Below are the code and all the weights of a small trained network. Each question names an input and a target symbol and asks about switching units off, where a switched-off unit gives its printed mean instead of its output.

import numpy as np


def w(rows, s, z=0):
    codes = np.array(rows[::2]) - 128.0
    scale = np.full(codes.shape[1], s)
    scale[-1] = z or s
    return codes * scale


def f(y):
    return y / 2 * (1 + np.tanh(0.7978845608 * (y + 0.044715 * y**3)))


def softmax(a):
    e = np.exp(a - a.max(-1, keepdims=True))
    return e / e.sum(-1, keepdims=True)


def log_softmax(a):
    a = a - a.max(-1, keepdims=True)
    return a - np.log(np.exp(a).sum(-1, keepdims=True))


def net(x, mask):
    ids = ['ΘΠεζηξστω'.index(c) for c in x.split()]
    T = len(ids)
    res = E[ids] + P[:T]
    u = 0
    for l in range(2):
        q, k, v = (res @ M[l].T for M in (Q, K, V))
        z = softmax(np.where(np.tri(T) > 0, q @ k.T / 4**0.5, -1e9)) @ v
        res = res + np.where(mask[u], z, O[l][:, -1]) @ O[l][:, :-1]
        u += 1
        y = f(res @ A[l][:, :-1].T + A[l][:, -1])
        res = res + np.where(mask[u : u + 16], y, B[l][:, -1]) @ B[l][:, :-1]
        u += 16
    return log_softmax(res[-1] @ U[:, :-1].T + U[:, -1])


Q, K, V, O, A, B = {}, {}, {}, {}, {}, {}
E = w([
[130,159,114,123,121,124,86],'Θ',
[200,166,126,155,109,199,118],'Π',
[96,152,125,186,134,146,177],'ε',
[140,93,129,152,122,169,85],'ζ',
[93,115,90,104,95,83,152],'η',
[102,89,157,151,150,179,165],'ξ',
[84,250,122,121,107,187,158],'σ',
[189,36,126,137,45,185,152],'τ',
[194,98,129,95,169,185,122],'ω',
],0.023)
P = w([
[131,171,128,236,162,6,57],'0',
[153,147,228,138,72,84,118],'1',
[157,135,226,126,59,104,129],'2',
[156,104,180,146,93,97,111],'3',
[151,109,165,139,91,109,114],'4',
[149,112,152,133,90,123,117],'5',
[139,111,144,119,96,130,118],'6',
[133,108,124,114,105,135,117],'7',
[131,104,92,128,117,139,112],'8',
[121,107,97,100,114,152,119],'9',
[114,116,92,84,105,169,125],'10',
[114,98,42,112,132,158,111],'11',
[108,111,38,94,136,166,114],'12',
[103,122,57,57,127,197,119],'13',
],0.012)
Q[0] = w([
[162,46,123,96,101,114,125],'0.h1',
[52,142,189,165,203,152,176],'0.h1',
[95,112,119,89,2,184,90],'0.h1',
[111,137,174,84,176,135,195],'0.h1',
],0.021)
K[0] = w([
[134,115,129,61,161,167,199],'0.h1',
[173,155,150,217,117,25,139],'0.h1',
[118,112,8,165,159,160,152],'0.h1',
[164,136,141,175,159,107,148],'0.h1',
],0.019)
V[0] = w([
[95,44,85,123,124,173,199],'0.h1',
[211,111,223,149,255,48,178],'0.h1',
[39,103,186,79,228,197,112],'0.h1',
[52,63,222,185,123,202,64],'0.h1',
],0.0083)
O[0] = w([
[254,171,119,122,140,84,200,81],'0.h1',
[113,231,25,167,48,104,93,17],'0.h1',
[189,162,23,203,211,37,119,3],'0.h1',
[65,242,189,59,245,130,140,156],'0.h1',
],0.0089,0.0055)
A[0] = w([
[163,138,121,116,152,150,11,11],'0.n1',
[219,132,220,180,125,59,35,251],'0.n2',
[218,136,160,176,159,105,62,78],'0.n3',
[36,109,104,127,96,70,254,90],'0.n4',
[211,134,157,90,110,32,60,244],'0.n5',
[167,132,126,44,164,120,44,231],'0.n6',
[137,152,168,79,124,95,137,77],'0.n7',
[80,130,91,60,109,153,159,107],'0.n8',
[133,109,100,120,113,147,190,173],'0.n9',
[142,136,94,157,132,181,114,78],'0.n10',
[41,117,114,176,116,158,198,232],'0.n11',
[141,148,164,112,109,144,164,192],'0.n12',
[98,97,157,136,168,136,122,143],'0.n13',
[99,98,124,165,139,81,127,60],'0.n14',
[104,142,104,117,151,163,188,75],'0.n15',
[160,94,142,107,105,132,69,223],'0.n16',
],0.0099,0.0027)
B[0] = w([
[112,149,97,121,155,144,8,185],'0.n1',
[210,92,155,173,132,51,223,208],'0.n2',
[72,164,125,83,110,62,127,169],'0.n3',
[163,73,102,239,142,117,115,191],'0.n4',
[202,193,186,107,147,125,193,162],'0.n5',
[135,94,89,212,64,181,131,224],'0.n6',
[137,109,171,124,201,113,159,152],'0.n7',
[173,94,105,122,112,117,118,201],'0.n8',
[94,181,63,109,108,132,93,178],'0.n9',
[146,113,167,126,118,149,120,160],'0.n10',
[127,200,80,115,144,98,175,233],'0.n11',
[115,98,96,173,147,71,141,235],'0.n12',
[138,158,96,154,124,95,172,195],'0.n13',
[111,120,165,87,115,98,94,121],'0.n14',
[174,100,155,140,177,137,147,150],'0.n15',
[169,168,109,141,80,102,110,255],'0.n16',
],0.012,0.0072)
Q[1] = w([
[6,143,154,130,188,194,70],'1.h1',
[103,157,78,165,107,189,137],'1.h1',
[96,165,128,97,160,137,154],'1.h1',
[210,126,133,158,106,155,118],'1.h1',
],0.019)
K[1] = w([
[89,120,224,251,111,116,113],'1.h1',
[84,140,116,187,170,167,59],'1.h1',
[78,146,153,124,124,65,83],'1.h1',
[136,74,66,149,173,156,135],'1.h1',
],0.015)
V[1] = w([
[142,170,95,5,108,114,156],'1.h1',
[95,156,153,134,135,245,165],'1.h1',
[225,133,158,165,115,168,132],'1.h1',
[121,112,174,76,117,134,54],'1.h1',
],0.012)
O[1] = w([
[109,139,189,156,40,9,135,37],'1.h1',
[1,178,176,87,124,99,126,32],'1.h1',
[139,211,190,163,79,215,183,250],'1.h1',
[136,156,43,46,90,109,182,1],'1.h1',
],0.0091,0.0098)
A[1] = w([
[149,182,152,166,94,44,39,170],'1.n1',
[155,129,93,187,207,90,187,231],'1.n2',
[132,152,180,135,214,120,53,252],'1.n3',
[124,41,131,97,172,130,99,87],'1.n4',
[160,2,182,123,134,151,106,82],'1.n5',
[174,51,118,153,31,95,122,16],'1.n6',
[124,126,62,100,89,203,33,15],'1.n7',
[40,104,94,84,134,216,182,44],'1.n8',
[166,77,185,60,224,119,163,122],'1.n9',
[121,157,125,164,137,131,236,106],'1.n10',
[182,173,208,79,159,169,92,134],'1.n11',
[16,101,119,134,50,211,106,142],'1.n12',
[148,55,125,158,4,155,73,232],'1.n13',
[81,75,98,144,103,232,50,249],'1.n14',
[153,50,167,106,68,90,110,108],'1.n15',
[40,83,131,113,192,200,102,132],'1.n16',
],0.0085,0.0029)
B[1] = w([
[127,96,76,113,132,171,99,177],'1.n1',
[129,120,151,97,82,125,135,208],'1.n2',
[164,101,130,169,145,108,154,167],'1.n3',
[134,130,135,160,137,152,147,143],'1.n4',
[83,131,90,139,129,52,108,211],'1.n5',
[115,194,125,150,156,146,174,210],'1.n6',
[132,114,175,135,159,123,125,191],'1.n7',
[102,132,123,183,109,65,74,175],'1.n8',
[112,115,121,128,94,159,98,145],'1.n9',
[126,142,160,99,171,132,75,193],'1.n10',
[118,120,91,124,128,103,165,199],'1.n11',
[160,4,128,143,144,143,148,170],'1.n12',
[129,81,162,76,124,110,89,251],'1.n13',
[93,204,103,99,83,137,166,226],'1.n14',
[124,160,128,152,129,165,116,163],'1.n15',
[143,142,111,72,169,154,125,165],'1.n16',
],0.019,0.021)
U = w([
[155,167,76,107,3,74,138,223],'Θ',
[88,139,118,209,71,176,69,100],'Π',
[120,168,87,165,125,196,186,193],'ε',
[121,128,123,21,107,139,67,5],'ζ',
[99,84,142,104,16,201,151,110],'η',
[222,98,114,176,106,109,164,86],'ξ',
[127,77,118,38,161,77,152,56],'σ',
[109,146,216,101,147,117,126,121],'τ',
[209,171,115,157,28,213,60,94],'ω',
],0.0055,0.0034)

Each question gives the input, a string of symbols that net reads in full, and the target symbol t.
The units are the heads (4 rows each of Q, K, V and O) and the neurons (one row each of A and B). Each row of codes is followed by its name. A weight is (code - 128) times the scale printed after its matrix; where a second scale follows, it is the last column's (O, A, B and U).
mask holds one flag per unit, layer by layer, with each layer's heads first. A switched-off unit (its flag False) gives its mean, the last column of its rows in O or B, instead of its output. The means were averaged over made-up inputs and are rounded, as every weight is.
A unit's drop is (log p(t) with every unit on - log p(t) with that unit switched off) / (log p(t) with every unit on - log p(t) with every unit switched off).
The circuit of an input: a set's keep is (log p(t) with only the set's units on - log p(t) with every unit switched off) / (log p(t) with every unit on - log p(t) with every unit switched off). Starting from the 12 units with the biggest drops (on a tie, the unit counted first), units are removed one at a time, each time the one whose removal leaves the highest keep (on an exact tie, the one counted first), for as long as the keep stays at least 0.8.
circuit, biggest first: the units of the circuit, biggest drop first
top k neurons: the k neurons with the biggest drops, biggest first
top k neurons in layer l: the k neurons of layer l with the biggest drops, biggest first
input ζ η τ ξ Π, target τ: circuit, biggest first : [1.n10; 1.h1; 0.h1]
input σ Π Π Θ, target η: circuit, biggest first : [0.h1; 1.n12; 1.h1]
input ω η ζ, target ω: circuit, biggest first : [0.h1; 1.n1]
input τ η Θ ε, target τ: circuit, biggest first : [1.n10; 1.n1]
input Π Θ Π Π, target η: circuit, biggest first : [0.h1; 1.n12; 1.h1]
input ω ε Θ, target ω: top neuron : [1.n5]
input Π ζ ξ, target Π: circuit, biggest first : [1.n8; 0.h1; 1.h1]
input η Π σ, target η: top 2 neurons in layer 0 : [0.n2; 0.n13]
input Π ξ Θ τ Θ Π ξ σ σ Θ Π ξ, target Π: circuit, biggest first : [1.n8; 0.h1]
input Π Π τ ε, target Π: top 3 neurons : [1.n8; 0.n11; 1.n13]
input η ε σ ε Π, target Π: top 4 neurons in layer 0 : [0.n2; 0.n11; 0.n8; 0.n12]
input Π ω Θ Π η ε Θ η ω Π ζ Π, target ε: circuit, biggest first : [0.n6; 1.n13; 1.h1]
input σ η Π Π η Θ ζ τ Π, target τ: circuit, biggest first : [0.h1; 1.n10; 1.h1]
input Π Π η Π Π Π Θ τ, target τ: circuit, biggest first : [0.h1; 1.h1; 1.n10]
input ω ω Θ η Θ ω Θ Π Π Π ζ, target ε: top 3 neurons in layer 1 : [1.n13; 1.n16; 1.n14]
input Π Θ ε η Π Π ε ζ Π, target ε: circuit, biggest first : [0.h1; 1.n13]
input Θ Θ Θ ω σ τ, target ω: circuit, biggest first : [0.h1; 1.h1]
input Π τ η σ ζ σ ω Π ε Π Θ, target σ: top 4 neurons in layer 0 : [0.n3; 0.n4; 0.n11; 0.n8]
input Θ Π Π η τ ζ ε Θ τ ξ ε Π, target ξ: top 3 neurons : [0.n12; 0.n11; 0.n8]
input ω Θ Π ε Π σ ξ ω η, target ω: circuit, biggest first : [0.h1; 1.h1; 1.n5]
input ω Π ω ζ σ Θ Θ Θ Π ω, target ω: top 2 neurons : [1.n5; 1.n1]
input Π ζ Π Π ξ η σ η Θ ζ, target Θ: top 3 neurons : [1.n5; 1.n14; 0.n6]
input ζ η ε τ Π ε η Π τ Π η Θ, target Θ: top 2 neurons : [0.n12; 0.n8]
input η Π Π, target Θ: top 4 neurons : [0.n11; 1.n5; 0.n4; 1.n14]
input ω Π ξ ζ, target ξ: top 2 neurons in layer 1 : [1.n3; 1.n14]
input ξ Π Π Θ ε Π σ ζ Π Θ, target ε: top 3 neurons : [1.n13; 1.n14; 1.n2]
